Below is a small trained network, with its code and all its weights. Each question gives an input and a class and asks what happens when units are switched off, that is, made to give their printed mean instead of their output.

import numpy as np


def w(rows, s, z=0):
    codes = np.array(rows[::2]) - 128.0
    scale = np.full(codes.shape[1], s)
    scale[-1] = z or s
    return codes * scale


def f(y):
    return np.maximum(y, 0)


def log_softmax(a):
    a = a - a.max(-1, keepdims=True)
    return a - np.log(np.exp(a).sum(-1, keepdims=True))


def net(x, mask):
    res = np.array(x, float).reshape(1, 4) / 4 @ E
    y = f(res @ A[0][:, :-1].T + A[0][:, -1])
    res = res + np.where(mask, y, B[0][:, -1]) @ B[0][:, :-1]
    return log_softmax(res[-1] @ U[:, :-1].T + U[:, -1])


A, B = {}, {}
E = w([
[107,197,88,31,137],'x0',
[151,182,217,127,200],'x1',
[1,169,150,164,119],'x2',
[110,94,77,140,226],'x3',
],0.0081)
A[0] = w([
[150,180,211,121,188,126],'neuron 0',
[116,175,101,68,133,87],'neuron 1',
[165,114,130,111,119,123],'neuron 2',
[133,153,115,73,135,86],'neuron 3',
[131,183,105,60,143,140],'neuron 4',
[110,95,47,124,80,136],'neuron 5',
[26,155,153,153,110,137],'neuron 6',
[139,130,131,131,139,254],'neuron 7',
[121,137,126,89,131,215],'neuron 8',
[143,135,168,123,179,113],'neuron 9',
[123,91,70,139,253,110],'neuron 10',
[186,128,144,107,91,131],'neuron 11',
[123,107,88,138,80,101],'neuron 12',
[157,84,175,230,129,128],'neuron 13',
[150,160,197,110,35,127],'neuron 14',
[246,106,103,92,139,95],'neuron 15',
],0.017,0.008)
B[0] = w([
[69,126,42,67,151,228],'neuron 0',
[108,82,184,92,68,187],'neuron 1',
[95,145,138,139,133,170],'neuron 2',
[114,92,165,87,94,167],'neuron 3',
[142,54,146,143,89,215],'neuron 4',
[91,135,49,85,149,233],'neuron 5',
[56,173,181,169,139,255],'neuron 6',
[172,119,37,253,150,226],'neuron 7',
[170,81,89,206,149,207],'neuron 8',
[103,130,83,88,140,177],'neuron 9',
[187,216,170,100,44,244],'neuron 10',
[125,179,149,156,105,195],'neuron 11',
[112,113,96,71,140,185],'neuron 12',
[135,24,150,124,76,224],'neuron 13',
[198,195,132,96,72,232],'neuron 14',
[21,155,180,151,153,250],'neuron 15',
],0.03,0.01)
U = w([
[35,176,191,207,147,117],'0',
[95,119,23,50,141,122],'1',
[145,2,171,140,67,97],'2',
[202,220,146,119,70,156],'3',
[188,106,84,240,170,255],'4',
[131,114,203,117,194,96],'5',
[166,120,146,133,195,96],'6',
[144,132,184,114,190,98],'7',
],0.0088,0.0065)

Each question gives the input, the list of numbers given to net, and the class t.
The units are the neurons (one row each of A and B). Each row of codes is followed by its name. A weight is (code - 128) times the scale printed after its matrix; where a second scale follows, it is the last column's (A, B and U).
mask holds one flag per neuron, in row order. A switched-off neuron (its flag False) gives its mean, the last column of its row in B, instead of its output. The means were averaged over made-up inputs and are rounded, as every weight is.
A unit's drop is (log p(t) with every unit on - log p(t) with that unit switched off) / (log p(t) with every unit on - log p(t) with every unit switched off).
The circuit of an input: a set's keep is (log p(t) with only the set's units on - log p(t) with every unit switched off) / (log p(t) with every unit on - log p(t) with every unit switched off). Starting from the 12 units with the biggest drops (on a tie, the unit counted first), units are removed one at a time, each time the one whose removal leaves the highest keep (on an exact tie, the one counted first), for as long as the keep stays at least 0.8.
units of the circuit, in order: the units of the circuit, biggest drop first
unit that matters most: the unit with the biggest drop
top k neurons: the k neurons with the biggest drops, biggest first
drop when u is switched off: that unit's drop, to one decimal
input [2,-7,5,5], class 1: units of the circuit, in order -> neuron 5
input [-6,8,-2,8], class 1: top 3 neurons -> neuron 0; neuron 9; neuron 14
input [8,6,3,-4], class 2: top 3 neurons -> neuron 4; neuron 1; neuron 5
input [6,3,2,-8], class 3: top 2 neurons -> neuron 14; neuron 13
input [4,5,-5,7], class 3: top 3 neurons -> neuron 10; neuron 6; neuron 5
input [1,1,2,-5], class 3: top 2 neurons -> neuron 14; neuron 15
input [1,3,1,-2], class 4: top 2 neurons -> neuron 5; neuron 10
input [5,-2,4,-1], class 2: top 2 neurons -> neuron 15; neuron 4
input [5,-1,-5,-2], class 0: top 4 neurons -> neuron 15; neuron 13; neuron 11; neuron 2
input [0,7,1,-5], class 1: top 2 neurons -> neuron 0; neuron 10
input [5,0,-3,3], class 2: top 2 neurons -> neuron 6; neuron 4
input [7,7,-8,-8], class 0: top 4 neurons -> neuron 15; neuron 11; neuron 10; neuron 13
input [2,7,6,3], class 1: top 3 neurons -> neuron 0; neuron 15; neuron 9
input [-2,-2,-1,1], class 4: unit that matters most -> neuron 0
input [-1,3,-1,-2], class 4: top 2 neurons -> neuron 5; neuron 10
input [4,-3,-7,7], class 0: top 2 neurons -> neuron 15; neuron 14
input [7,-6,4,0], class 2: drop when neuron 4 is switched off -> 0.7
input [4,-6,6,7], class 3: drop when neuron 10 is switched off -> 1.9
input [4,8,-1,-3], class 1: drop when neuron 2 is switched off -> 0.0
input [7,-6,0,-3], class 2: drop when neuron 0 is switched off -> 0.9
input [-1,-3,3,-2], class 4: unit that matters most -> neuron 15
